Below are the code and all the weights of a small trained network. Each question names an input and a class and asks about switching units off, where a switched-off unit gives its printed mean instead of its output.

import numpy as np


def w(rows, s, z=0):
    codes = np.array(rows[::2]) - 128.0
    scale = np.full(codes.shape[1], s)
    scale[-1] = z or s
    return codes * scale


def norm(h):
    return h / np.sqrt((h * h).mean(-1, keepdims=True) + 1e-5)


def f(y):
    return np.maximum(y, 0)


def log_softmax(a):
    a = a - a.max(-1, keepdims=True)
    return a - np.log(np.exp(a).sum(-1, keepdims=True))


def net(x, mask):
    res = np.array(x, float).reshape(1, 3) / 4 @ E
    u = 0
    for l in range(3):
        y = f(norm(res) @ A[l][:, :-1].T + A[l][:, -1])
        res = res + np.where(mask[u : u + 6], y, B[l][:, -1]) @ B[l][:, :-1]
        u += 6
    return log_softmax(norm(res)[-1] @ U[:, :-1].T + U[:, -1])


A, B = {}, {}
E = w([
[97,253,172,106,121,127],'x0',
[162,175,161,87,38,197],'x1',
[82,129,93,63,152,102],'x2',
],0.0058)
A[0] = w([
[164,117,142,85,51,253,171],'L0N1',
[133,107,114,68,75,201,72],'L0N2',
[145,8,21,140,99,132,95],'L0N3',
[133,119,133,173,168,86,5],'L0N4',
[208,50,105,173,150,109,18],'L0N5',
[103,92,199,144,192,236,64],'L0N6',
],0.0054,0.0022)
B[0] = w([
[125,194,137,79,9,86,255],'L0N1',
[89,174,114,154,76,175,187],'L0N2',
[131,11,2,181,121,223,250],'L0N3',
[183,135,230,89,57,252,154],'L0N4',
[215,42,59,97,175,161,203],'L0N5',
[209,80,147,87,162,109,142],'L0N6',
],0.0042,0.0047)
A[1] = w([
[155,146,162,149,80,102,123],'L1N1',
[68,201,110,41,239,94,18],'L1N2',
[178,134,162,80,57,68,69],'L1N3',
[138,116,144,254,184,87,18],'L1N4',
[144,109,88,148,72,165,4],'L1N5',
[182,117,98,117,156,115,11],'L1N6',
],0.0074,0.0029)
B[1] = w([
[101,165,113,90,134,192,222],'L1N1',
[148,129,113,193,92,39,254],'L1N2',
[175,160,140,178,180,185,231],'L1N3',
[79,141,253,33,163,154,216],'L1N4',
[69,139,96,105,115,79,224],'L1N5',
[105,93,130,120,155,122,156],'L1N6',
],0.0076,0.0029)
A[2] = w([
[131,46,94,206,254,136,46],'L2N1',
[166,18,117,151,223,128,4],'L2N2',
[70,170,149,167,186,96,171],'L2N3',
[74,156,92,137,102,111,203],'L2N4',
[103,119,157,155,201,159,74],'L2N5',
[110,73,56,153,69,158,43],'L2N6',
],0.0088,0.003)
B[2] = w([
[45,254,114,149,148,123,254],'L2N1',
[22,201,55,216,197,162,249],'L2N2',
[162,35,125,98,124,68,189],'L2N3',
[208,103,124,201,150,130,199],'L2N4',
[108,89,146,74,153,189,162],'L2N5',
[106,37,138,63,141,115,232],'L2N6',
],0.0082,0.0057)
U = w([
[111,106,232,79,176,119,4],'0',
[173,116,121,166,111,5,217],'1',
[141,28,51,91,59,157,37],'2',
[31,133,52,168,175,149,220],'3',
[185,214,148,132,64,201,204],'4',
],0.015,0.0024)

Each question gives the input, the list of numbers given to net, and the class t.
The units are the neurons (one row each of A and B). Each row of codes is followed by its name. A weight is (code - 128) times the scale printed after its matrix; where a second scale follows, it is the last column's (A, B and U).
mask holds one flag per neuron, layer by layer. A switched-off neuron (its flag False) gives its mean, the last column of its row in B, instead of its output. The means were averaged over made-up inputs and are rounded, as every weight is.
A unit's drop is (log p(t) with every unit on - log p(t) with that unit switched off) / (log p(t) with every unit on - log p(t) with every unit switched off).
The circuit of an input: a set's keep is (log p(t) with only the set's units on - log p(t) with every unit switched off) / (log p(t) with every unit on - log p(t) with every unit switched off). Starting from the 12 units with the biggest drops (on a tie, the unit counted first), units are removed one at a time, each time the one whose removal leaves the highest keep (on an exact tie, the one counted first), for as long as the keep stays at least 0.8.
units of the circuit, in order: the units of the circuit, biggest drop first
top k neurons: the k neurons with the biggest drops, biggest first
top k neurons in layer l: the k neurons of layer l with the biggest drops, biggest first
drop when u is switched off: that unit's drop, to one decimal
input [4,-1,-3], class 1: units of the circuit, in order	[L0N3, L2N3, L2N2]
input [5,-1,-6], class 4: units of the circuit, in order	[L2N2]
input [0,1,2], class 4: top 2 neurons	[L0N3, L2N2]
input [5,-7,-2], class 0: top 2 neurons	[L1N4, L0N1]
input [3,-1,-8], class 4: top 4 neurons	[L2N6, L1N1, L0N3, L1N5]
input [0,-1,-8], class 4: top 2 neurons in layer 2	[L2N6, L2N3]
input [5,-7,-1], class 1: top 2 neurons	[L1N2, L0N3]
input [6,2,3], class 1: top 2 neurons	[L1N2, L2N3]
input [-3,7,1], class 4: top 3 neurons	[L0N1, L0N3, L1N3]
input [-1,1,4], class 2: top 2 neurons	[L2N2, L2N1]
input [2,-2,-1], class 0: top 2 neurons in layer 0	[L0N1, L0N4]
input [1,-4,0], class 0: top 2 neurons in layer 0	[L0N1, L0N3]
input [8,-8,-7], class 0: drop when L1N4 is switched off	0.3
input [1,-3,2], class 1: drop when L0N3 is switched off	0.7
input [2,-6,-8], class 0: units of the circuit, in order	[L1N4]
input [3,-8,-7], class 0: drop when L1N4 is switched off	0.8
